[ 1.49 -3.19  0.10 -0.31 -1.05 -0.35 -3.13  2.98  0.16  0.05  0.76  0.97
  0.80 -0.25 -1.09 -0.32 -0.56 -1.19 -0.33 -0.68 -0.61 -1.50]  ZJ/M
[ 2.23 -0.86  0.49  0.14 -1.21 -0.97 -3.41  1.10 -0.63  0.71  0.80  1.16
  1.89  0.12 -1.27 -1.74  2.18 -3.80  0.94 -0.85  0.21 -1.34]  ZJ/G
[ 1.18 -1.33  4.75 -0.84 -0.87 -0.18 -2.30  4.40 -0.82  0.74  2.06 -3.92
  1.59  4.11 -1.89  2.05  0.80 -4.97  0.13 -1.40 -0.35  2.40]  FC/E
[ 1.14 -1.54 -2.58  0.47  0.36  0.96 -0.45  3.78 -0.21 -0.51  1.05  2.92
  3.50 -0.81  0.58 -3.98  0.61 -0.97  0.49 -0.74  0.88 -2.19]  Bc/U
[-1.16 -3.73 -0.39 -0.08 -0.24 -1.15 -3.29  5.58 -0.76 -0.83  0.92  1.06
  2.80 -0.17  0.26 -2.51 -0.46  1.40 -0.97 -0.84 -0.62 -3.60]  ZJ/M
[ 0.81 -2.58 -0.72  0.34 -0.14 -0.14 -3.34  4.41  0.64  0.92 -0.80  1.24
  1.70  0.19 -1.33 -2.11 -0.06 -0.80 -1.88 -0.34  1.03 -2.07]  ZJ/M
[-0.39 -3.25  1.13  0.03  0.64 -0.39  0.94  2.97 -1.27  2.27  1.75 -1.21
  0.90  0.67  0.21  2.04 -0.02  2.82  0.85 -0.61 -1.85  3.18]  PZ/J
[-0.14 -3.22 -1.12 -0.08 -0.79  0.29 -0.84  7.27 -0.64 -0.23  2.25 -3.70
  4.48 -1.36 -0.32 -1.78  0.35 -4.43 -2.17 -1.85 -0.04 -0.51]  FC/E
[ 0.27 -1.67 -0.81  0.34  0.34  0.44 -1.06  4.87 -0.86 -0.08  2.37 -3.48
  2.62  1.01 -0.64  0.43  0.85 -4.29  0.10 -0.61  0.26 -0.88]  FC/E
[ 0.63 -2.51  0.03  0.16 -0.55 -0.13 -2.32  4.29 -0.08  0.15  0.06  0.59
  5.41 -1.35 -0.44 -1.58  0.04 -2.87 -0.62 -1.00  0.40 -2.55]  Bc/U
[-0.18 -2.17  1.57 -0.67  0.49 -0.27  1.05  3.63 -0.85 -1.35  2.31  0.53
  0.36  0.38  3.04  2.23 -0.52  2.13  0.31  0.04 -0.66  1.91]  PZ/J
[ 2.06 -2.46 -1.42 -0.32  0.63 -0.21 -2.34  5.97 -0.97 -0.45 -0.15  2.09
  3.01  0.82  1.09 -3.99  0.31 -0.77 -0.75 -0.26 -0.05 -2.00]  ZJ/G
[-0.31 -0.79  0.02 -1.41 -0.92  0.05 -2.56  0.87  1.42 -0.09  0.38 -0.89
 -0.23 -0.28 -2.70  1.17  2.16 -3.09  3.75 -1.29  0.33 -1.67]  ZJ/M
[ 1.11 -3.77  0.62 -0.39 -1.66  0.51 -2.09  3.99  0.12 -0.60  3.05  0.23
  0.92 -0.53  0.68 -1.83 -0.66 -0.51 -1.60  0.31 -1.72 -3.34]  ZJ/M
[-0.39 -0.51  2.07 -1.23 -0.44 -0.48  4.00 -1.02 -0.23  0.67  1.77  0.69
 -2.87  1.54  2.11  4.48 -0.82  2.79 -0.42  0.39 -0.73  2.07]  PZ/T
[ 0.88 -0.73 -1.61 -0.39 -1.68  1.56 -1.13  3.15  0.82 -1.13 -0.40  0.83
  3.76  2.22  1.33 -4.20  0.37 -1.77 -1.32  0.37  0.62 -2.42]  Bc/U
[-0.55 -3.41  1.11 -1.19  0.33 -1.31  0.94  3.27 -0.95  0.39  1.95  1.83
  1.50  2.07  3.56 -0.94 -1.39  5.37 -0.14 -0.07 -1.84  0.36]  PZ/T
[ 0.53 -2.65 -0.30  0.80  0.54  0.40 -1.12  8.18 -0.14  0.17  2.30 -3.57
  2.27 -2.01 -0.28 -0.74  1.41 -3.39 -0.25 -0.05  0.01 -0.96]  FC/Z
